Each row is followed by its class.
[-220    7  197 -220 -205 -160  -14 -121   56  142  261 -179 -169  -86
 -154   19  189   43 -148  -21  -97  -63   41  -87 -216   -2  -62   42
  391  115 -320  195  -31 -126  173   -4  -10 -112  150  253  155    3
   -3] : Q_322
[-251  195 -121    9   -7  -17  175  120  -50  -38 -179   61   58   52
   93  257    2   91 -245 -114  -51  -85  130   20  218  -74  -78 -101
 -104  131  -88 -133 -259  -14  269  146    7  332   58  133 -238  -85
  179] : Q_634
[ 153 -219  -40   14  247  106 -108  179   65 -109 -162  112 -153  -26
  -93  108  -37  -56   37   48  -22   -8   46  181  -80  -38  146  110
  155   69  -10 -250   31   -4  -43 -165  208  313 -180 -428  -89 -247
 -246] : Q_139
[  -3   -2  122 -174 -252   95    1 -106 -149   44  362   92   31  -11
 -192   35 -115   10   -4   54  -98  -35  226   47 -120 -136   10    1
  235  -28 -182 -155   36   24   23  -23 -239  -26 -165 -207  -35  -18
  -35] : Q_613
[ -55 -300  -63  -46 -227  -88   16  -67  -16   50  176  -94   20 -281
 -175 -156  -40   73  195  154  134  170  228   19 -128 -159   48   -8
  -19  -84  -69   30    2   25 -329 -163   27  212   13 -116   -6  -47
 -338] : Q_634
[ 203 -184  -39   60  -34  218  -49  129 -111  -46   69  121   -3 -102
   -2 -146  298  -71   68  -73   13  332  331  -43  191    7  221  -82
 -314  -61  144  -54  -46  100 -118  111 -279  162  118 -231   58  -32
  139] : Q_613
[-285  -46  -49  177  -58  210  139 -108   27  100  368 -166  -71   53
 -133  239  136    3 -277   45 -158 -148 -161   23   60    6  100   40
  187 -483  165  137  197 -203  133 -156  119 -102  -68   45   22   59
 -103] : Q_641
[  36  -19  -20 -138 -116   55   -6  -24  -75    0  356   -9  -15 -210
  -17  -40   27   38   20   37  -65  -83   63  -25  -71  -90  -62  -52
   45  -73  -40   -6  112  -53  -55  -60 -179   60   20  -63  -73  -12
 -112] : Q_613
[-109 -147   19 -147 -330 -129   44   29  -81  -13   -3 -226  -55   26
 -157  -79  105   80  -45    6  -38  -36  -87  -62   49 -254 -334 -103
  168 -277  -38  -41  -18    0  -21   38 -403  172   19  108  -57    0
 -127] : Q_322
[   8 -187  -82   27  -87 -223  120   34   -4  -38  129   81  190   56
  -11  -87 -180   18  172 -137  -56   79  -64 -108   60  -42  -48  -27
  268  -74 -120  -39  270   75   33   91 -200  154 -146    8 -167   92
   11] : Q_259
[-227    8    5 -481 -315  -90   83 -183  -69 -167  380  -48 -129 -377
 -186 -178   79  232 -182  148   66  -60  375 -190  179 -201   -1   -3
   -7   34  124 -189  -27  -12  -74  -63 -262  -65  150 -244 -100  -54
 -191] : Q_641
[ -22  290 -236 -315  204    7  151 -105 -112  127 -318   82   89  -50
   50   -8 -365   77  -85 -240 -184 -285    6 -221  320   71 -228  -48
  151  265   -6  197   17   -1  -36   91 -170    7 -113  326 -212  148
  293] : Q_634
[  18   59   25 -219 -255  127   -3   32  -80 -302  117  290   95  -52
   -7 -329  191   64   96   17   85  326  274 -128  130 -158  102 -260
 -346  250  126  -25  -31  209   85  337 -173  -12  278 -113  -54  151
   97] : Q_613
[ -59  191  213  143   -5  254  -28    5  -78  -55   18  108  -99   88
 -163  279  -36  -13 -200  -11 -122 -170   51  117 -298   85 -159  126
  115 -314  -92   25  132   -3  -64   40   78  134 -153  -62 -161 -268
  -58] : Q_139
[-308    4 -109  -47   60  -65  -48  193 -251 -233 -510  420  116  -85
  146 -131  280   25  184   16  146  233  418  293   52  -19  141 -352
 -387  506  -41   -4  -96  153 -295  116  279  397 -107   -1  -93  -81
  -34] : Q_139
[-126 -155 -140  -71   12 -222  110   91 -122  172   33  -87  115  -60
  157  235  553   31 -183 -227 -379    6  -54  -50   90 -105  -30 -180
 -118 -109 -125  209  318  -24  -26   59 -372   41   33  196  135  153
   87] : Q_901
[-105   24    0  -43    6 -220   26  -96   87  157  140  -61   11  -39
   61   76  -61   54  -46  -75  -37  -50   14  -91  -39  -71  -21   46
  110   37 -225  -20  -31  -13   24   26  -50  101   23    6   20  -26
   -3] : Q_901
[ -78  -43   -1  -67  -92 -200   50 -167  375  -76 -164 -251 -101  263
 -162   54  -65  139   42 -210   90  128 -175    3 -132  237   70  -44
 -136  228    6 -108 -174  278   95  461   18 -370  155  272    5  -64
   71] : Q_901
[  97   74 -135   -1   19   85  -11   39  -48  148 -140  -41  -30  -97
  191 -178   54   88   79 -133  -16  135    8 -243  201 -237   -5 -112
 -141  -75   79  -25  -65  169  -34   67 -262   38  123   44   13   99
  222] : Q_613
[ -96   77   57 -144   18 -273  138 -153   32  -11  188  -96 -125   47
  -39  169  -37  -44 -151   55  121 -189   93  164  -51   52  -61   56
  216    6  -39 -133  229 -141  -16   27   21   33   73  164   33  -68
    4] : Q_901
[ 171  325  110 -489  256  116  -62   10 -296  -66 -214  269   45  -65
  244  -32  238   78 -398  -85 -101 -349  105   19  230 -239 -352 -133
  -67  126    9  -57 -108  -63 -198  129 -899  -53  133 -314  -19   17
   84] : Q_641
[-334  203  -30 -252 -133 -285  220  -19   53  185  297   31  -95 -109
  -25  340  -37  159 -343 -117  -40 -121  211  -96  -90  -18  160   -5
  424   83 -224 -171  445 -105  171  142 -141   31 -232   34   -8   37
  227] : Q_322
[  -6  -82  245  131  -75   66  -41 -164   32  -49  112   64  -85   70
 -211 -202 -108  -41   72  297  208   96 -104   98 -222  -44 -183   90
  114 -221   38   23  -51 -119  -21  -24  122 -178   99 -120   74   87
 -214] : Q_901
[ 182 -288   36 -201  -54 -190  158  -92  101  -52 -145  -43  117 -167
  -27 -235 -430   22  167  262  185   16   35   46  -34   58   93  271
   14  203  198 -239  -50   94 -247 -189 -245 -357   75   10   -9  272
 -188] : Q_259
[-164   51   68   76 -170  -34   33  -32   74  149  167 -138 -128   25
  -15  158  126  158 -128  -21 -110  -51  130  -98 -125 -190   47   55
  122 -121   12 -278  169  134  172  227 -322  -44  267 -113    3   58
  -25] : Q_322
[  12  -38   88  127 -121  186   67 -187    7   89  194 -304 -159   75
  -76  245  121   37 -240  155  -98    2 -170 -109 -108  -76 -236  186
  209 -379   72  -70  -37 -141  225  -20  -69 -412  -46  119  129   20
  110] : Q_139
[-240   35   24  249  -94   97 -112  -28  -38   39  260 -239 -154  -87
  -22  -23  423    2 -172    9 -153  -64 -402  110   25  160 -185  -12
  -55 -360  -81  -16  197 -255   55  -47   62 -138  -20  112  -97   23
 -125] : Q_259
[ 262   16    5 -181   81  163  -83   23 -206 -176  -71  -48   96  103
  153  239  330 -179  -30 -112 -276 -134  -82  263 -140  150 -176  -33
   62  252  -22  -59 -120  -19   12   55 -402   98 -164  -15  -34 -148
    5] : Q_322
[  53  -91  -50  237  -69   72  -12  -30  -73    8   51 -159  186  -39
  -20   55 -152   92  124  161  -62  -31 -165  -59  -37 -109 -140   50
  121 -466   37  -92   -3 -111    9   10   57  186 -171   -1 -103   64
 -204] : Q_322
[  83   79  -22 -510 -378  -20  -57  -42  -55  197  566 -290  -59 -102
 -199  193  387   99 -336 -253 -244  112  277 -356  222 -156 -350 -113
 -112  174 -314   34 -252   80  158  236 -600  -58   61   56   78  -47
  180] : Q_634
[ -35  -79  -22  146   48   92   26  173 -238  122 -107  184   50    9
  137  280  -21 -173  -65   14 -227  268  212   30  -76  -43  -51   37
   31  125   85   27  -95  -33  -35  -60  -15 -111  185 -143  165  113
  -72] : Q_154
[ 102 -196  -73   51  336 -122   54   83  153  -39 -233   13  139  422
   57   81  -92   97   80 -241 -138 -186 -253  160  -57  133  217   12
  -44   23   11 -141  223  142  -56  275  -94 -147 -127  -18   99  -46
  210] : Q_613
[ 118  317  -77  293  343  186  -51   27  -56   98  -86   -6  117  123
   97  161  -74   62 -148  -32  -55  -20 -412 -131  336    6  -88  105
   37 -148   47 -210   21 -139   40  -84 -197  -87 -158 -217 -130  155
  154] : Q_641
[ 234  138   70 -114 -126 -210 -288 -114  -48  -17  131  233   94 -370
   11 -454 -156  -14  306  189  391  251  101  -28  143  237 -267   37
 -515  237  -58 -287   -8  100 -373  230 -246 -144  -60 -421 -199  196
   22] : Q_901
[-205 -224   80 -146 -148  -28   74  -60   80  -60  376 -139 -114  -16
  -74  192  285  274  -85   22 -148 -206   44  -29 -128   57 -156   55
   -9 -139 -143 -147  162 -116  108  152  -18 -214  107   82   16  -30
  -67] : Q_154
[  63 -426 -132 -292  -76 -171   89   28  241  135  171 -411  121  220
  -13  -64  -13   71   67 -245 -264 -158 -217 -130  100  -51  -27  -23
  130   31  -66   40  -40  238   31   97 -312 -146   76  375   65   76
  -71] : Q_322
[ -74  -13  -92 -186  122    5   13  -50  105   25   41  -16   13  -26
   27   65 -166    5   46 -253 -213 -192   62  -18  -59  176  367   62
   14  160   12 -100  216  289  -12  -42   84 -250  -52 -154  -80  -35
   99] : Q_139
[  51   59  113    1 -279   46   36 -111  -28   77  282   36  -39  125
  -75  -78   48 -149  -89  -17   19   76  199   71 -191  -36   29  -30
   90  -29   61   60   14  151  208   92 -191 -229   29   54  118  -13
   24] : Q_641
[-124 -195   78 -112  -94 -431 -158    7  -62 -119 -476   44  139   57
  -28 -116  109   50  185   27   29   56   95    0  -64  191 -257   99
 -282  431 -287   71 -137  180 -270  257 -239   11  -21   44  -62  -73
   60] : Q_322
[-244  145   96  121 -181  -72  -67  -86  -25 -115   31  -71  -52   83
   30 -158  132   56    2  101  117   29 -124  -78   11  -31  -28   -8
 -108   98   27 -182  -43   34  205   20 -110 -292  157  -93  -34   94
   49] : Q_154
[-116   10   64  130 -202  131   20  137 -200  -20  124  128 -111   30
  -85  103   43  -90 -134   50  -91   41  154  111  -50 -182 -131  -15
  225 -242  162   -6   66  -20   69  -11  -32  175   26 -152  -58  -88
 -196] : Q_259
[ 222    0  176  141  203   -9    4 -110  -26  -94 -268  213  120  258
  -70 -246 -278 -125   97  126   34  152  -37  117  -40  118   19  137
   69   74  205 -140  131   53  -97  194  -60 -228  -24   15  101  205
   56] : Q_259
[  29 -136   20  -72  -33 -169    0  -66   21   74  209  -42  -64  -63
    2    4   49  -39  -65   33  -54   26   73  -63  -53  -89  -43   36
   -6    3 -111   38   74  -49  -51  -76 -232  -69  162  -24  142   10
  -61] : Q_613
[-399  107 -142  395  298  144   82    3   20   73 -146   45 -124   60
   67  310  428   37 -297 -273 -304   77 -225  -38  212   89  315 -230
   22 -237 -101  262  291 -265  167 -121  264  120   65  185    5    7
   47] : Q_154
[-140   24 -190 -102  102   12  143  188  -42   25  122   69  120  102
  -10  119   53  127  -49 -158 -184 -200  -42   16  162  -23 -147 -104
  -56  162   71   37  116   22   40  111 -100  198    2   97 -164   59
   40] : Q_641
[-253  393  200  146  165    3 -158 -338  145 -178   -5 -262 -121   -8
  142  130  259  182 -109   92   72  -28 -279 -236 -148   46   24  138
   59  260 -220 -229 -230 -162  169  -20  -27 -317  318  -72   84   88
   15] : Q_139
[  24  -68  -23 -135  166  -88    3  -45   20    9  -30  -40  -12  -95
  -12   56 -113   13   41   -2  -86 -100   78   79 -149  -51  110   74
  130  130  -39   43   41   -9 -135 -127  171  197  -67  -29   25 -170
  -95] : Q_259
[-455   -8  120  567  -21 -164   65  -69  -10   52 -356  146  109  276
 -199 -197 -397  224  238   32   13  -46 -357 -210 -170   65 -117  194
  240 -407 -109  110  344  -62 -177   38   79 -135  -62  -46  -72  248
  -45] : Q_901
[-107   25   25  582  102    5  -64   57  289  -24 -106  -97  -53  114
  -37 -111  -54   95   69 -108  202  -73 -675  -35  112  220  190  -56
  184 -714 -170  -49  470 -219  152   92  291   34 -137   33 -211   72
  190] : Q_634
[-102  -87   82  -72   -8  -73  -22  -29   61   92 -108   49 -169  255
   44  110  142  -41 -110 -123  -69 -104   82   67 -186    5 -114  -14
  117  127 -114  298    7   11   10  156  -41 -243  221  135  278 -108
   84] : Q_641
[-106  -71   40   90 -307   42  134  -26  -44   37  146  -16  -82    7
 -341 -106 -158   61  163   11  -99  -30    5  131 -218  -17 -194  -93
  232 -123  -21    4  143  -38  -84  -23  -69  274 -134  273 -201 -108
 -170] : Q_901
[  25  253    3   56   40   74  -78   91  -87   20   -8   -6  -47   58
   65   31  264  -26 -140  -77   54   81  -56  -69   90 -119  -45 -158
 -166  143  129   49 -103    2   74   11 -345   27  126 -121   78   31
   97] : Q_154
[-329 -101  -23  399   55 -147 -131   69    8  -92 -350 -192 -138  220
   22  110  256  -53   74   67   93   11 -195  168 -138  131   72  -17
   39  -17 -121 -137   67  -38  125  -69  327  -21 -211   48   26 -152
   57] : Q_634
[-198   42  -51  105 -129   36   13  -98  -86 -117   76 -167   -8 -104
  -54  -48  237   43   88  -93  -19  234   76 -138   46   80  109 -125
 -144   74  -38  -26  -25   17  -93 -139 -162   56   25   72  -61  -24
   17] : Q_259
[   8 -121  -15    9  -64    8 -139  144   64  -33  167   -9  -41  -61
   15 -319   -6   15   18  269  282   41   49  -80  -14  -60 -238  -54
 -191  134   83   12 -167 -162    2  151  -31 -112  238 -104   92   82
 -164] : Q_641
[ 175 -417  -78 -143   -2   43   67  -82   40   82   -8   56  -11   42
  -25   79   28 -141   93 -129 -283  107  177  300 -248  -17   46 -143
   83   15   61  201  -19   83 -238   77   16  115  -67  164  239 -128
 -231] : Q_634
[-371   91  -42   98  -88   42   -8   93  -68  165   74   48  -77  -30
  -28  -15  239   11  -90 -229 -106  -41   24  -29   25   20  114  -83
  -14  -35 -156  290  188   38  -66 -133   18  191  -72   23  -65  -52
   57] : Q_259
[  41  354  -91 -183  -20  121  -55   -4 -184  -72 -186  165   38  -34
  -98 -237   82   22  116 -319 -220   63   84   35  251   67  -99 -346
 -289  528   70 -195 -111  237   26  167 -556  123   86   12 -288  148
   77] : Q_259
[   2 -184 -213  -28  226 -116   78   60  -30  122 -132  103  137  -48
  -80 -104   30  -22   85 -301 -283 -131  -82   66  303   61   37 -246
 -101 -303 -118  111  570  -14 -335  -23 -128  475 -216  195 -138  160
  -16] : Q_139
[  -9  -45   31 -139 -126  135   42  119 -191   27  166  142    5  -76
   14  -41  126  -86 -158  -25 -125  -56  150   43  -11 -150 -136  -89
   40  -52   52  179  -27  -68  -42  -82 -287  161   62  -81    2  -37
 -134] : Q_154
[-439 -140   34 -207  -27 -203   34 -182  -39 -119   68 -115 -184  -99
 -203  113  155  262   34   27    9 -132  107 -149 -105  -68   57   28
  187  127 -236 -252  153   19  -61 -206 -358 -141  -76 -351  -91  -71
   25] : Q_613
[-310   -4   78  327   77  -85  -67  115  -71  112 -238  -59 -142  -34
  -32  257  332  207 -224   53   -8   71 -187 -150   88  -28 -107   51
   68 -317 -225 -117  208 -175  -17  -50 -114 -217  -95 -129    7   62
  159] : Q_139
[-200   68   31  365  156  181  -98   85   27  -27 -275  301    9   -4
   10 -271  157  -20  147  -58   93  140 -211  184   15  211  248 -139
 -193  -68 -164  157  160 -211 -219  -26  344  338  -82  -69  -59   69
   -8] : Q_901
[-281  305   62  -69  291  -22  -14  -38  -17    1 -132  -92 -134  -42
  -52   68  182  139 -267 -114  -47 -133 -196  -51  124    1   -4    5
   98   80 -112 -102   51 -103  -22  -65 -112   86    0  -65 -130  -30
  118] : Q_259
[-255 -581  106 -296 -538 -229  -34  -29  -33   25   15 -102  -94  268
 -237 -185   -8 -131  230  -58    9   11  190  -26  -19  -64 -656   17
   84  223 -422  258 -475  125 -213  -66 -409  110  215  195   36  -51
 -319] : Q_154
[-194  122 -264  286  -89  254  -91  175 -351  -13  -97  206   29 -201
   78  142  192 -115   89 -185  -48  225  267    4   63   91  177 -268
 -140  -58   -8  332  131  -18 -158 -171  162  364 -311 -206 -186 -254
   74] : Q_259
[   5 -208 -139  164   -1  298  106  -24  -66  -81  270   51 -120  -50
 -189  257 -157 -145  161  101 -152    7  203  192 -183  198  219  118
  189  105  217  -11  148 -114  -55 -490  248  -69   21 -170  -40 -110
 -353] : Q_641
[-320   94  -78   14   46 -111  -92   43   39 -216    0  -53  -24 -155
  -25  -44  355  152  -45  -31  136  -24   64  -30   60  -63  321 -214
 -223   35 -124  229  131 -102 -101  -49  394  357  176  -53  -10 -197
 -122] : Q_634
[-390 -154  162  190 -275 -278  -22 -100  275  110   81 -153  -96  214
  -12 -153  -26   55   99 -205  152  -42 -260  -94 -184  294  115  194
  257 -395 -323   26  229   74   -4  157  183 -312 -104  119  125   65
  143] : Q_641
[ -26 -138  -55   90   95 -165  -85  240   30   92  -27 -124  186   -1
   60  184   64  -41  119 -168  -70   37 -149   85  -43  189  290  -70
   -7   33 -137 -132   66  143  -62 -110  -85  116 -419 -113  -50  -62
  169] : Q_322
[ 160  -86  111  -70 -246 -121  -40   48  -81   62  106  -52  -74   82
 -155   -1   35  -11  -34   59   40  -73   86  -58  -65  -51 -413  125
   73  -83  -59  -60   60   91   77   93 -467 -214   32  -43  -26  -12
   21] : Q_641
[  80  -33  -17  -30  145 -145  -56  -85  164  198  -55 -147 -172  163
   10  249  -48   73 -184 -240 -267  -86 -277 -136   21  -29  -83  -29
  172  -94 -207  136  131  -62  -23   16 -141 -295  -42   57  157 -240
  212] : Q_901
[-170  185   32  120  -97  357  -30   39 -207 -177  308  120  -10   52
   26  105   97  -78   61  126  207  -43  328  183 -272   51  178   -7
   38  -40  262  115  -80   51   47 -121  480  -40  -21 -182   54 -160
 -200] : Q_641
[  54 -291   39  -66 -329  -10   73  -18 -101   37  250   89  108  -10
  -89 -199 -117 -250   85  238  123   42  253  152 -241 -106  -88  -29
   26 -226  127  239   93   84  -21  -87  -15  -10 -158   50   83   52
 -161] : Q_641
[ -81  244  -74  240  160   -7   12  -49  -53  164   53  -41  172  159
    7  219   84   42 -164 -241  -86    5 -119  -72  158  195   35   40
  -26 -136 -147  -26   61  -31   70  162 -125  -64 -137   -5  -34  105
  150] : Q_641
[-118  -21  -60   40  105 -203 -192  116   56    7 -114  -74  -40  -27
  136  137  161   52  -82  -81   38  100  -60 -248  150  -30   25  -64
  -75   74 -188 -180   78  120    4   42 -205 -168 -107 -283  -25  -26
  147] : Q_139
[-143 -239 -125  133 -265 -306    8  108   90   54   -8  197   56   98
  -87 -202   66  -15  210 -259  -62    0 -100   70  163  227  -87 -247
 -163   80 -416  202  446  -62 -156   83 -200  294 -114  304 -180   53
  -33] : Q_154
[ -89   92 -136   74  -27  -62  -61   30  -34   69   25  -66  -56  -40
   39   63  232   80  -36 -189  -33  -68 -158 -123  181   63 -180 -166
  -55   30 -123   83  124  -29  -10    9 -321  -37  -91   70 -117    8
  129] : Q_139
[-507 -129   84  193 -247 -313  -24  -30  184  -21 -190 -241  -25  297
 -260  -56   57   48  -12 -102  128  -28 -537   81 -145  214  162    7
  248 -232 -305  110  223   -8  -40  -52   72 -147 -378  100  -24  -13
  -11] : Q_322
